Here is a tiny trained network, its code and every weight. The questions are about switching its units off for an input and a class, where a switched-off unit gives its printed mean instead of its output.

import numpy as np


def w(rows, s, z=0):
    codes = np.array(rows[::2]) - 128.0
    scale = np.full(codes.shape[1], s)
    scale[-1] = z or s
    return codes * scale


def f(y):
    return np.maximum(y, 0)


def log_softmax(a):
    a = a - a.max(-1, keepdims=True)
    return a - np.log(np.exp(a).sum(-1, keepdims=True))


def net(x, mask):
    res = np.array(x, float).reshape(1, 5) / 4 @ E
    y = f(res @ A[0][:, :-1].T + A[0][:, -1])
    res = res + np.where(mask, y, B[0][:, -1]) @ B[0][:, :-1]
    return log_softmax(res[-1] @ U[:, :-1].T + U[:, -1])


A, B = {}, {}
E = w([
[106,175,81,128,110,127,145],'x0',
[173,92,63,7,151,125,152],'x1',
[123,136,120,127,129,128,131],'x2',
[78,138,204,28,93,104,143],'x3',
[196,175,182,130,134,60,207],'x4',
],0.014)
A[0] = w([
[128,141,165,75,58,156,110,184],'n0',
[217,155,138,137,171,91,190,190],'n1',
[169,83,97,17,82,131,166,98],'n2',
[156,118,102,194,171,161,185,198],'n3',
[111,138,143,89,118,115,95,180],'n4',
[115,118,137,177,90,161,126,64],'n5',
[76,114,158,61,69,104,117,67],'n6',
[199,169,108,180,186,170,117,168],'n7',
[128,111,54,120,156,197,104,151],'n8',
[100,59,168,160,104,108,139,121],'n9',
[64,149,169,205,125,143,125,166],'n10',
[97,134,75,84,150,118,63,115],'n11',
[171,114,77,227,183,92,149,65],'n12',
[146,112,111,66,165,140,182,2],'n13',
[152,50,62,108,121,94,126,154],'n14',
[150,127,60,132,117,154,101,134],'n15',
[96,181,109,146,147,144,163,117],'n16',
[78,196,187,119,181,83,126,110],'n17',
[109,198,196,123,119,67,98,118],'n18',
[155,97,59,128,162,148,125,119],'n19',
[99,168,174,219,108,122,72,186],'n20',
[41,68,107,126,72,150,90,203],'n21',
[137,98,197,139,117,185,173,139],'n22',
[141,64,26,136,131,198,175,140],'n23',
[135,75,55,104,147,138,56,141],'n24',
[124,174,116,135,98,112,128,120],'n25',
[60,76,125,111,118,94,169,68],'n26',
[131,139,165,111,112,69,136,91],'n27',
[101,145,171,122,96,72,167,120],'n28',
[159,131,91,80,143,42,109,138],'n29',
[120,130,128,190,110,183,92,29],'n30',
[88,160,87,120,105,127,121,108],'n31',
[121,174,188,156,128,86,139,113],'n32',
[169,66,93,126,136,133,98,121],'n33',
[99,198,124,113,146,155,152,103],'n34',
[109,136,162,125,84,65,153,118],'n35',
[19,98,135,128,129,146,81,15],'n36',
[139,157,167,179,117,100,139,87],'n37',
[153,146,105,143,124,120,123,140],'n38',
[156,168,121,178,189,101,109,42],'n39',
[241,157,133,142,125,75,197,20],'n40',
[159,121,100,178,120,58,106,204],'n41',
[91,168,173,132,124,110,167,106],'n42',
[9,123,137,103,144,244,50,78],'n43',
],0.011,0.01)
B[0] = w([
[137,81,104,114,83,88,129,178],'n0',
[129,50,73,132,94,159,203,229],'n1',
[56,118,157,112,75,211,168,205],'n2',
[91,144,190,101,151,165,136,226],'n3',
[136,85,80,186,97,111,123,166],'n4',
[87,139,163,89,180,136,87,160],'n5',
[31,122,153,110,122,208,146,166],'n6',
[56,143,169,115,108,170,163,223],'n7',
[179,161,117,100,165,115,118,213],'n8',
[116,123,115,134,109,99,123,155],'n9',
[64,110,129,120,107,155,190,226],'n10',
[131,142,120,101,145,133,91,172],'n11',
[92,62,109,156,60,109,242,213],'n12',
[137,87,82,182,104,96,207,155],'n13',
[156,168,116,118,179,125,70,191],'n14',
[136,188,124,132,131,104,97,187],'n15',
[138,126,138,135,128,112,106,156],'n16',
[134,120,109,151,123,100,80,166],'n17',
[153,140,81,147,148,111,94,177],'n18',
[137,166,132,129,118,140,58,189],'n19',
[96,100,135,143,91,125,159,250],'n20',
[68,160,183,122,128,193,98,222],'n21',
[152,115,122,163,129,123,128,156],'n22',
[133,120,122,121,164,81,106,220],'n23',
[165,149,131,133,179,70,67,207],'n24',
[140,130,129,120,149,107,139,148],'n25',
[85,150,183,97,216,174,128,140],'n26',
[127,96,99,171,122,98,91,154],'n27',
[194,119,117,180,140,62,100,169],'n28',
[86,136,188,100,135,128,150,178],'n29',
[116,212,162,95,158,132,39,175],'n30',
[105,125,131,129,92,94,118,154],'n31',
[184,146,92,153,150,104,108,177],'n32',
[127,155,124,140,147,107,97,173],'n33',
[131,118,128,124,125,129,120,143],'n34',
[148,129,90,162,135,80,101,163],'n35',
[158,89,81,240,88,112,188,169],'n36',
[198,118,115,170,117,98,108,169],'n37',
[108,122,114,117,129,127,117,159],'n38',
[169,80,65,185,124,107,178,161],'n39',
[7,162,222,41,141,254,115,192],'n40',
[104,151,165,71,174,137,60,206],'n41',
[156,138,91,115,106,90,93,162],'n42',
[92,63,139,170,49,164,213,220],'n43',
],0.0085,0.017)
U = w([
[82,158,158,100,144,190,130,3],'0',
[129,106,79,146,94,147,212,253],'1',
[251,155,55,136,169,88,50,196],'2',
],0.013,0.00075)

Each question gives the input, the list of numbers given to net, and the class t.
The units are the neurons (one row each of A and B). Each row of codes is followed by its name. A weight is (code - 128) times the scale printed after its matrix; where a second scale follows, it is the last column's (A, B and U).
mask holds one flag per neuron, in row order. A switched-off neuron (its flag False) gives its mean, the last column of its row in B, instead of its output. The means were averaged over made-up inputs and are rounded, as every weight is.
A unit's drop is (log p(t) with every unit on - log p(t) with that unit switched off) / (log p(t) with every unit on - log p(t) with every unit switched off).
The circuit of an input: a set's keep is (log p(t) with only the set's units on - log p(t) with every unit switched off) / (log p(t) with every unit on - log p(t) with every unit switched off). Starting from the 12 units with the biggest drops (on a tie, the unit counted first), units are removed one at a time, each time the one whose removal leaves the highest keep (on an exact tie, the one counted first), for as long as the keep stays at least 0.8.
units of the circuit, in order: the units of the circuit, biggest drop first
unit that matters most: the unit with the biggest drop
top k neurons: the k neurons with the biggest drops, biggest first
drop when u is switched off: that unit's drop, to one decimal
input [-2,3,6,-3,6], class 0: units of the circuit, in order -> [n40]
input [-2,7,1,3,5], class 1: top 4 neurons -> [n13 n1 n21 n41]
input [8,2,6,-6,8], class 0: top 2 neurons -> [n40 n41]
input [6,2,-7,-6,7], class 0: top 3 neurons -> [n40 n41 n3]
input [-7,-7,5,-7,3], class 1: top 2 neurons -> [n12 n39]
input [5,1,5,-5,6], class 0: top 4 neurons -> [n40 n41 n3 n43]
input [-5,-6,-1,1,-7], class 1: top 3 neurons -> [n36 n43 n40]
input [-5,7,6,6,7], class 1: top 2 neurons -> [n13 n1]
input [-1,-6,-6,2,-5], class 1: top 2 neurons -> [n36 n43]
input [-1,0,3,3,-3], class 1: top 3 neurons -> [n40 n41 n3]
input [-5,-6,-6,1,-5], class 1: top 2 neurons -> [n36 n43]
input [0,1,-1,-6,1], class 0: drop when n43 is switched off -> 0.4
input [-7,-2,-6,-1,6], class 1: drop when n1 is switched off -> 0.3
input [-8,8,-4,-8,5], class 0: drop when n27 is switched off -> 0.0
input [-2,2,-4,-7,3], class 0: drop when n41 is switched off -> 0.1
input [-3,-7,-1,7,-7], class 1: unit that matters most -> n36
